Below is a small trained network, with its code and all its weights. Each question gives an input and a class and asks what happens when units are switched off, that is, made to give their printed mean instead of their output.

import numpy as np


def w(rows, s, z=0):
    codes = np.array(rows[::2]) - 128.0
    scale = np.full(codes.shape[1], s)
    scale[-1] = z or s
    return codes * scale


def f(y):
    return y / 2 * (1 + np.tanh(0.7978845608 * (y + 0.044715 * y**3)))


def log_softmax(a):
    a = a - a.max(-1, keepdims=True)
    return a - np.log(np.exp(a).sum(-1, keepdims=True))


def net(x, mask):
    res = np.array(x, float).reshape(1, 5) / 4 @ E
    y = f(res @ A[0][:, :-1].T + A[0][:, -1])
    res = res + np.where(mask, y, B[0][:, -1]) @ B[0][:, :-1]
    return log_softmax(res[-1] @ U[:, :-1].T + U[:, -1])


A, B = {}, {}
E = w([
[109,142,79,188,75,79,83,147,84,175,114,143],'x0',
[105,127,128,131,139,158,173,104,41,44,55,78],'x1',
[115,141,68,77,112,122,70,68,129,58,54,147],'x2',
[138,143,231,106,104,135,111,117,166,137,141,2],'x3',
[119,196,132,66,77,171,159,48,99,102,133,116],'x4',
],0.0093)
A[0] = w([
[136,44,150,205,162,61,49,226,148,116,79,61,164],'N0',
[146,131,178,163,116,115,143,182,187,213,194,128,20],'N1',
[140,150,179,62,138,165,154,88,124,81,108,70,52],'N2',
[94,135,76,105,138,151,142,63,79,2,46,142,208],'N3',
[138,156,144,121,97,137,138,106,136,162,155,108,3],'N4',
[121,87,60,118,175,122,120,122,111,68,66,188,94],'N5',
[133,99,154,144,166,161,206,176,111,117,150,130,140],'N6',
[159,124,139,77,151,124,90,128,200,154,153,129,79],'N7',
[150,126,188,78,169,164,135,111,175,104,132,95,103],'N8',
[132,76,151,240,165,125,163,219,99,144,128,110,242],'N9',
[99,152,122,167,62,116,120,134,82,156,97,84,207],'N10',
[125,114,60,172,139,81,91,175,145,151,134,217,172],'N11',
[123,180,166,134,62,123,108,94,87,117,75,36,91],'N12',
[120,121,171,132,188,188,218,146,85,97,145,112,147],'N13',
],0.0088,0.0034)
B[0] = w([
[131,124,81,119,168,126,112,171,170,213,174,218,220],'N0',
[171,194,67,116,93,100,72,109,69,121,95,165,201],'N1',
[88,87,189,154,121,175,184,126,131,70,147,60,202],'N2',
[252,149,97,74,2,110,117,97,54,59,80,112,253],'N3',
[97,175,140,136,121,109,93,83,95,111,124,103,138],'N4',
[152,211,98,164,78,106,94,88,52,102,158,126,193],'N5',
[159,115,107,157,154,165,176,170,125,133,129,152,167],'N6',
[232,92,110,75,107,105,91,143,168,138,75,151,165],'N7',
[133,55,149,102,139,146,165,152,215,123,119,126,183],'N8',
[174,144,54,147,164,135,140,168,112,170,145,200,220],'N9',
[121,146,79,157,156,133,131,133,98,162,136,172,175],'N10',
[127,102,88,195,170,189,195,170,118,153,151,174,221],'N11',
[121,184,104,194,152,172,169,153,50,153,184,154,198],'N12',
[125,65,130,137,161,173,197,169,170,131,130,126,187],'N13',
],0.0085,0.013)
U = w([
[1,88,110,160,147,65,111,93,123,123,87,121,22],'0',
[139,98,177,62,110,81,40,112,227,141,106,106,64],'1',
[166,189,74,127,83,116,97,117,53,118,122,147,196],'2',
[9,160,205,179,173,145,143,120,108,160,169,59,61],'3',
[132,83,202,112,109,159,183,120,134,61,114,24,109],'4',
[54,85,156,154,189,37,108,123,114,87,104,98,2],'5',
[138,90,83,149,218,141,157,176,157,190,140,199,227],'6',
],0.0093,0.0048)

Each question gives the input, the list of numbers given to net, and the class t.
The units are the neurons (one row each of A and B). Each row of codes is followed by its name. A weight is (code - 128) times the scale printed after its matrix; where a second scale follows, it is the last column's (A, B and U).
mask holds one flag per neuron, in row order. A switched-off neuron (its flag False) gives its mean, the last column of its row in B, instead of its output. The means were averaged over made-up inputs and are rounded, as every weight is.
A unit's drop is (log p(t) with every unit on - log p(t) with that unit switched off) / (log p(t) with every unit on - log p(t) with every unit switched off).
The circuit of an input: a set's keep is (log p(t) with only the set's units on - log p(t) with every unit switched off) / (log p(t) with every unit on - log p(t) with every unit switched off). Starting from the 12 units with the biggest drops (on a tie, the unit counted first), units are removed one at a time, each time the one whose removal leaves the highest keep (on an exact tie, the one counted first), for as long as the keep stays at least 0.8.
circuit, biggest first: the units of the circuit, biggest drop first
k most important neurons: the k neurons with the biggest drops, biggest first
drop when u is switched off: that unit's drop, to one decimal
input [-4,5,4,0,-8], class 2: 3 most important neurons	[N3; N5; N11]
input [0,-7,7,8,3], class 1: 2 most important neurons	[N7; N11]
input [8,1,-7,7,7], class 3: circuit, biggest first	[N3]
input [4,-3,3,6,6], class 3: circuit, biggest first	[N3; N1; N9]
input [-3,-4,-5,6,3], class 4: 2 most important neurons	[N0; N2]
input [7,-3,3,7,-1], class 6: 3 most important neurons	[N3; N0; N5]
input [3,-2,4,8,-2], class 6: 3 most important neurons	[N3; N0; N12]
input [0,2,2,4,-2], class 3: 2 most important neurons	[N3; N9]
input [2,3,-3,1,2], class 6: 4 most important neurons	[N3; N5; N1; N2]
input [1,5,-7,-3,6], class 6: 2 most important neurons	[N13; N5]
input [-5,-2,1,-7,-2], class 2: 4 most important neurons	[N5; N0; N8; N13]
input [6,-4,-3,-5,6], class 6: 2 most important neurons	[N3; N11]
input [-4,4,3,-5,-7], class 2: 2 most important neurons	[N5; N3]
input [-2,-2,7,-2,-5], class 2: most important neuron	[N5]
input [0,5,-8,3,8], class 3: 2 most important neurons	[N3; N12]
input [-3,8,8,3,6], class 4: drop when N9 is switched off	0.2
input [4,-8,6,2,3], class 1: drop when N0 is switched off	0.2
input [7,8,-8,7,-1], class 6: drop when N9 is switched off	0.0
